Here is a tiny trained network, its code and every weight. The questions are about switching its units off for an input and a target symbol, where a switched-off unit gives its printed mean instead of its output.

import numpy as np


def w(rows, s, z=0):
    codes = np.array(rows[::2]) - 128.0
    scale = np.full(codes.shape[1], s)
    scale[-1] = z or s
    return codes * scale


def norm(h):
    return h / np.sqrt((h * h).mean(-1, keepdims=True) + 1e-5)


def f(y):
    return np.maximum(y, 0)


def softmax(a):
    e = np.exp(a - a.max(-1, keepdims=True))
    return e / e.sum(-1, keepdims=True)


def log_softmax(a):
    a = a - a.max(-1, keepdims=True)
    return a - np.log(np.exp(a).sum(-1, keepdims=True))


def net(x, mask):
    ids = ['ΓΔΘΛαβεζξσψω'.index(c) for c in x.split()]
    T = len(ids)
    res = E[ids] + P[:T]
    r = norm(res)
    for j in range(2):
        rows = slice(2 * j, 2 * j + 2)
        q, k, v = (r @ M[0][rows].T for M in (Q, K, V))
        z = softmax(np.where(np.tri(T) > 0, q @ k.T / 2**0.5, -1e9)) @ v
        o = O[0][rows]
        res = res + np.where(mask[j], z, o[:, -1]) @ o[:, :-1]
    y = f(norm(res) @ A[0][:, :-1].T + A[0][:, -1])
    res = res + np.where(mask[2:6], y, B[0][:, -1]) @ B[0][:, :-1]
    return log_softmax(norm(res)[-1] @ U[:, :-1].T + U[:, -1])


Q, K, V, O, A, B = {}, {}, {}, {}, {}, {}
E = w([
[143,155,138,145,110,148,116],'Γ',
[177,76,91,70,156,174,134],'Δ',
[172,115,146,50,144,130,108],'Θ',
[39,73,87,181,115,143,89],'Λ',
[189,173,148,123,137,77,150],'α',
[144,105,139,73,97,128,129],'β',
[144,158,136,140,107,145,114],'ε',
[144,155,133,142,107,148,114],'ζ',
[49,146,117,68,100,125,154],'ξ',
[64,115,220,125,172,159,200],'σ',
[142,157,136,144,109,148,118],'ψ',
[246,113,25,150,175,88,3],'ω',
],0.0059)
P = w([
[62,8,102,73,201,39,177],'0',
[133,101,144,123,151,152,83],'1',
[132,104,135,120,139,159,81],'2',
[130,106,128,109,130,170,93],'3',
[141,105,127,114,133,164,96],'4',
[145,111,126,114,126,170,110],'5',
[144,114,125,113,124,167,112],'6',
[144,114,126,107,118,168,114],'7',
[138,113,129,103,120,172,123],'8',
[145,115,130,101,120,168,130],'9',
[155,117,129,105,119,168,133],'10',
[146,113,131,107,128,159,131],'11',
[151,115,134,108,128,165,130],'12',
[148,112,130,110,133,165,128],'13',
],0.0015)
Q[0] = w([
[80,6,133,27,236,32,191],'H1',
[110,110,180,72,128,221,64],'H1',
[17,84,57,194,108,113,130],'H2',
[90,31,96,2,224,23,189],'H2',
],0.0063)
K[0] = w([
[160,192,140,144,41,255,107],'H1',
[123,71,76,133,108,149,143],'H1',
[71,98,106,165,127,188,92],'H2',
[166,214,145,125,77,209,116],'H2',
],0.0098)
V[0] = w([
[120,78,147,131,188,120,4],'H1',
[82,189,248,148,236,100,199],'H1',
[129,135,61,127,209,219,166],'H2',
[133,205,131,50,174,95,116],'H2',
],0.0028)
O[0] = w([
[62,32,100,167,149,93,2,196],'H1',
[99,245,175,177,112,154,61,3],'H1',
[182,135,120,64,154,231,29,86],'H2',
[93,143,8,194,125,153,112,180],'H2',
],0.0033,0.0017)
A[0] = w([
[144,252,152,95,155,143,158,102],'N1',
[103,211,114,132,151,195,56,109],'N2',
[125,134,109,64,196,162,202,253],'N3',
[186,128,40,49,170,146,110,158],'N4',
],0.0042,0.0012)
B[0] = w([
[73,34,114,139,158,204,154,157],'N1',
[150,116,106,56,152,36,143,162],'N2',
[253,225,97,158,62,163,169,218],'N3',
[46,179,176,160,180,92,214,253],'N4',
],0.0038,0.0041)
U = w([
[130,195,147,95,147,193,58,158],'Γ',
[166,69,37,72,191,242,151,5],'Δ',
[95,145,164,48,228,60,146,166],'Θ',
[63,39,118,142,159,137,123,216],'Λ',
[90,154,107,255,124,18,207,64],'α',
[160,24,153,89,67,44,185,63],'β',
[205,94,191,103,105,157,71,180],'ε',
[111,167,213,152,100,53,94,180],'ζ',
[31,223,44,114,95,154,146,103],'ξ',
[63,133,242,162,146,205,167,96],'σ',
[212,140,118,188,31,182,98,108],'ψ',
[171,140,33,112,132,50,59,192],'ω',
],0.0081,0.003)

Each question gives the input, a string of symbols that net reads in full, and the target symbol t.
The units are the heads (2 rows each of Q, K, V and O) and the neurons (one row each of A and B). Each row of codes is followed by its name. A weight is (code - 128) times the scale printed after its matrix; where a second scale follows, it is the last column's (O, A, B and U).
mask holds one flag per unit, heads first, then neurons. A switched-off unit (its flag False) gives its mean, the last column of its rows in O or B, instead of its output. The means were averaged over made-up inputs and are rounded, as every weight is.
A unit's drop is (log p(t) with every unit on - log p(t) with that unit switched off) / (log p(t) with every unit on - log p(t) with every unit switched off).
The circuit of an input: a set's keep is (log p(t) with only the set's units on - log p(t) with every unit switched off) / (log p(t) with every unit on - log p(t) with every unit switched off). Starting from all 6 units, units are removed one at a time, each time the one whose removal leaves the highest keep (on an exact tie, the one counted first), for as long as the keep stays at least 0.8.
circuit, biggest first: the units of the circuit, biggest drop first
top k neurons: the k neurons with the biggest drops, biggest first
heads that matter: for each layer, one digit per head in row order, 1 if its drop is at least 0.15 and else 0, layers parted by /
drop when u is switched off: that unit's drop, to one decimal
input ε β α ψ Θ ε Γ β σ Γ Δ ζ, target α: circuit, biggest first	(H2)
input ω σ Θ Δ ζ Θ Δ Λ ε ζ Θ ψ, target Λ: circuit, biggest first	(H1; N3)
input α ω Δ σ ε σ Λ Γ, target ξ: top 3 neurons	(N2; N1; N3)
input Δ Θ ε, target Θ: circuit, biggest first	(N2; N3)
input ξ β ε ψ, target Δ: circuit, biggest first	(H1; N1; N4; N2)
input Λ ε ε, target ε: circuit, biggest first	(H2; N4)
input Λ Λ Θ Γ ω ζ ε Θ ψ Λ ψ, target ε: circuit, biggest first	(N4; H2; N3)
input ψ β Θ ψ, target σ: top 3 neurons	(N1; N3; N4)
input ζ ξ Γ ε ε, target β: circuit, biggest first	(H2; H1)
input Δ ε Δ Γ ξ Θ ε Λ Θ Θ Γ Θ β ψ, target Θ: heads that matter	01
input Θ ε Δ Λ Γ β ψ ω ε ε, target ω: circuit, biggest first	(N2; N4; H1)
input Γ α α Δ β ψ Θ Θ Λ Θ Θ ω ψ, target ζ: top 3 neurons	(N2; N4; N3)
input σ Δ ε, target Γ: top 2 neurons	(N4; N1)
input Λ ω Δ β σ ξ ξ Γ ζ, target ε: circuit, biggest first	(H2; N4; N3)
input Γ α α ζ Θ α ε Θ σ β ε ε, target ζ: top 2 neurons	(N2; N4)
input ξ Θ Γ ω ξ α ψ Δ Δ Λ ψ β Δ ζ, target Δ: top 2 neurons	(N1; N4)
input α ξ β ξ Λ α β ε β ζ, target ξ: top neuron	(N2)
input Δ Δ ε ε β β Γ, target Θ: top 3 neurons	(N2; N3; N4)
input σ Λ ξ Γ Γ α Λ σ ζ, target Γ: heads that matter	10
input ζ Θ α ζ Γ ζ Δ ω Λ ψ Γ β Θ ψ, target β: top 2 neurons	(N4; N3)
input Δ ψ ζ Θ β σ β Δ Γ Θ ω ψ, target Θ: top 2 neurons	(N2; N3)
input Θ Θ α Θ σ Δ β ξ ζ Γ, target ω: top neuron	(N2)
input ψ Λ ξ β Γ, target σ: top 3 neurons	(N1; N3; N4)
input σ Γ σ Θ σ Δ ξ ε ω β σ ε β ε, target Γ: drop when N1 is switched off	0.3
input α Θ α α Δ ζ, target ξ: drop when N2 is switched off	0.6
input Δ Θ ζ Δ β σ Δ σ ε ε, target Θ: drop when H2 is switched off	0.8
input Λ Θ ξ β Θ ε β ψ ψ Γ, target ε: drop when N4 is switched off	0.7
input ε Λ Θ ψ Γ Λ ξ ξ ζ ψ, target α: top neuron	(N3)
